Below is a small trained network, with its code and all its weights. Each question gives an input and a target symbol and asks what happens when units are switched off, that is, made to give their printed mean instead of their output.

import numpy as np


def w(rows, s, z=0):
    codes = np.array(rows[::2]) - 128.0
    scale = np.full(codes.shape[1], s)
    scale[-1] = z or s
    return codes * scale


def norm(h):
    return h / np.sqrt((h * h).mean(-1, keepdims=True) + 1e-5)


def f(y):
    return y / 2 * (1 + np.tanh(0.7978845608 * (y + 0.044715 * y**3)))


def softmax(a):
    e = np.exp(a - a.max(-1, keepdims=True))
    return e / e.sum(-1, keepdims=True)


def log_softmax(a):
    a = a - a.max(-1, keepdims=True)
    return a - np.log(np.exp(a).sum(-1, keepdims=True))


def net(x, mask):
    ids = ['Θαδεμπτφ'.index(c) for c in x.split()]
    T = len(ids)
    res = E[ids] + P[:T]
    u = 0
    for l in range(2):
        r = norm(res)
        for j in range(2):
            rows = slice(3 * j, 3 * j + 3)
            q, k, v = (r @ M[l][rows].T for M in (Q, K, V))
            z = softmax(np.where(np.tri(T) > 0, q @ k.T / 3**0.5, -1e9)) @ v
            o = O[l][rows]
            res = res + np.where(mask[u + j], z, o[:, -1]) @ o[:, :-1]
        u += 2
        y = f(norm(res) @ A[l][:, :-1].T + A[l][:, -1])
        res = res + np.where(mask[u : u + 12], y, B[l][:, -1]) @ B[l][:, :-1]
        u += 12
    return log_softmax(norm(res)[-1] @ U[:, :-1].T + U[:, -1])


Q, K, V, O, A, B = {}, {}, {}, {}, {}, {}
E = w([
[137,188,220],'Θ',
[247,106,75],'α',
[107,131,170],'δ',
[131,174,215],'ε',
[112,95,20],'μ',
[117,136,142],'π',
[182,82,38],'τ',
[107,133,152],'φ',
],0.014)
P = w([
[87,142,106],'0',
[111,62,40],'1',
[23,230,62],'2',
[215,127,127],'3',
[115,171,1],'4',
[197,103,119],'5',
[134,193,70],'6',
[141,76,133],'7',
[112,234,166],'8',
[138,60,230],'9',
[96,158,63],'10',
],0.0089)
Q[0] = w([
[69,1,57],'0.h0',
[136,233,140],'0.h0',
[146,211,8],'0.h0',
[53,84,161],'0.h1',
[125,119,218],'0.h1',
[205,179,114],'0.h1',
],0.0073)
K[0] = w([
[77,144,139],'0.h0',
[160,118,182],'0.h0',
[124,106,176],'0.h0',
[131,103,109],'0.h1',
[233,254,106],'0.h1',
[205,133,105],'0.h1',
],0.0089)
V[0] = w([
[222,146,180],'0.h0',
[77,95,119],'0.h0',
[161,12,64],'0.h0',
[53,165,93],'0.h1',
[246,127,38],'0.h1',
[206,201,151],'0.h1',
],0.012)
O[0] = w([
[80,255,133,140],'0.h0',
[161,193,103,74],'0.h0',
[83,133,113,6],'0.h0',
[60,189,240,240],'0.h1',
[123,97,133,209],'0.h1',
[77,33,65,202],'0.h1',
],0.0091,0.0014)
A[0] = w([
[78,146,122,220],'0.n0',
[131,182,129,61],'0.n1',
[142,79,159,61],'0.n2',
[253,122,141,118],'0.n3',
[146,117,123,200],'0.n4',
[73,84,95,254],'0.n5',
[180,125,158,3],'0.n6',
[149,154,148,178],'0.n7',
[161,96,53,201],'0.n8',
[151,113,161,227],'0.n9',
[123,192,128,124],'0.n10',
[117,184,32,15],'0.n11',
],0.014,0.0014)
B[0] = w([
[110,167,72,179],'0.n0',
[121,149,188,173],'0.n1',
[61,101,137,162],'0.n2',
[116,99,124,249],'0.n3',
[139,84,122,149],'0.n4',
[120,160,182,190],'0.n5',
[86,115,132,145],'0.n6',
[135,98,89,161],'0.n7',
[137,130,156,253],'0.n8',
[98,138,2,163],'0.n9',
[73,143,103,203],'0.n10',
[89,146,159,197],'0.n11',
],0.0084,0.0049)
Q[1] = w([
[148,201,169],'1.h0',
[64,126,115],'1.h0',
[112,199,177],'1.h0',
[99,70,188],'1.h1',
[135,11,217],'1.h1',
[232,141,146],'1.h1',
],0.012)
K[1] = w([
[155,152,188],'1.h0',
[132,250,119],'1.h0',
[121,112,254],'1.h0',
[8,193,125],'1.h1',
[132,162,65],'1.h1',
[193,138,86],'1.h1',
],0.008)
V[1] = w([
[134,77,120],'1.h0',
[187,74,128],'1.h0',
[126,184,89],'1.h0',
[168,42,159],'1.h1',
[203,109,148],'1.h1',
[160,1,133],'1.h1',
],0.0095)
O[1] = w([
[121,89,25,81],'1.h0',
[254,120,167,32],'1.h0',
[118,26,69,137],'1.h0',
[136,152,206,48],'1.h1',
[160,102,231,36],'1.h1',
[72,174,174,5],'1.h1',
],0.0072,0.0024)
A[1] = w([
[204,105,194,251],'1.n0',
[102,135,8,232],'1.n1',
[178,158,160,116],'1.n2',
[97,124,103,95],'1.n3',
[212,195,121,162],'1.n4',
[158,51,140,252],'1.n5',
[119,182,164,175],'1.n6',
[193,170,84,100],'1.n7',
[143,171,40,163],'1.n8',
[120,129,145,78],'1.n9',
[155,188,124,46],'1.n10',
[159,55,81,132],'1.n11',
],0.013,0.0028)
B[1] = w([
[129,75,94,191],'1.n0',
[205,94,76,254],'1.n1',
[191,82,167,140],'1.n2',
[170,144,155,149],'1.n3',
[243,163,144,158],'1.n4',
[37,89,33,220],'1.n5',
[106,85,68,192],'1.n6',
[135,168,220,137],'1.n7',
[254,132,180,171],'1.n8',
[68,166,119,120],'1.n9',
[36,172,132,134],'1.n10',
[30,146,112,231],'1.n11',
],0.0063,0.0065)
U = w([
[160,89,74,208],'Θ',
[78,44,104,204],'α',
[181,231,195,137],'δ',
[180,195,101,2],'ε',
[113,123,185,50],'μ',
[105,95,255,81],'π',
[107,89,239,69],'τ',
[156,170,235,107],'φ',
],0.013,0.0061)

Each question gives the input, a string of symbols that net reads in full, and the target symbol t.
The units are the heads (3 rows each of Q, K, V and O) and the neurons (one row each of A and B). Each row of codes is followed by its name. A weight is (code - 128) times the scale printed after its matrix; where a second scale follows, it is the last column's (O, A, B and U).
mask holds one flag per unit, layer by layer, with each layer's heads first. A switched-off unit (its flag False) gives its mean, the last column of its rows in O or B, instead of its output. The means were averaged over made-up inputs and are rounded, as every weight is.
A unit's drop is (log p(t) with every unit on - log p(t) with that unit switched off) / (log p(t) with every unit on - log p(t) with every unit switched off).
The circuit of an input: a set's keep is (log p(t) with only the set's units on - log p(t) with every unit switched off) / (log p(t) with every unit on - log p(t) with every unit switched off). Starting from the 12 units with the biggest drops (on a tie, the unit counted first), units are removed one at a time, each time the one whose removal leaves the highest keep (on an exact tie, the one counted first), for as long as the keep stays at least 0.8.
units of the circuit, in order: the units of the circuit, biggest drop first
unit that matters most: the unit with the biggest drop
top k neurons in layer l: the k neurons of layer l with the biggest drops, biggest first
heads that matter: for each layer, one digit per head in row order, 1 if its drop is at least 0.15 and else 0, layers parted by /
drop of u: that unit's drop, to one decimal
input δ ε α, target δ: units of the circuit, in order -> 0.h0, 1.n7, 1.n5
input Θ α ε α ε φ Θ δ, target Θ: units of the circuit, in order -> 1.h1
input μ α δ δ α δ Θ τ α, target δ: heads that matter -> 10 / 10
input π δ φ ε Θ, target δ: heads that matter -> 10 / 00
input μ φ α δ Θ Θ, target α: heads that matter -> 01 / 00
input φ δ π τ φ, target δ: heads that matter -> 01 / 00
input δ μ ε φ Θ Θ, target α: heads that matter -> 01 / 10
input α φ ε μ ε Θ α δ δ ε, target α: heads that matter -> 00 / 00
input δ Θ φ, target δ: heads that matter -> 11 / 00
input δ δ α δ π, target δ: heads that matter -> 01 / 00
input δ π δ φ π π Θ ε, target Θ: heads that matter -> 00 / 01
input α δ α δ α φ τ, target δ: heads that matter -> 11 / 00
input τ δ α π μ φ α Θ, target Θ: heads that matter -> 01 / 01
input δ φ τ, target δ: units of the circuit, in order -> 0.h1
input ε φ ε δ π δ π α π Θ, target Θ: units of the circuit, in order -> 1.h1, 0.n9
input δ φ ε, target δ: top 3 neurons in layer 1 -> 1.n5, 1.n11, 1.n4
input ε δ α ε δ, target δ: drop of 1.n8 -> 0.1
input ε δ Θ, target ε: drop of 0.n9 -> 0.5
input δ δ φ δ α δ μ, target δ: drop of 0.h1 -> 0.2
input ε τ Θ δ π φ δ α α, target φ: unit that matters most -> 0.h0
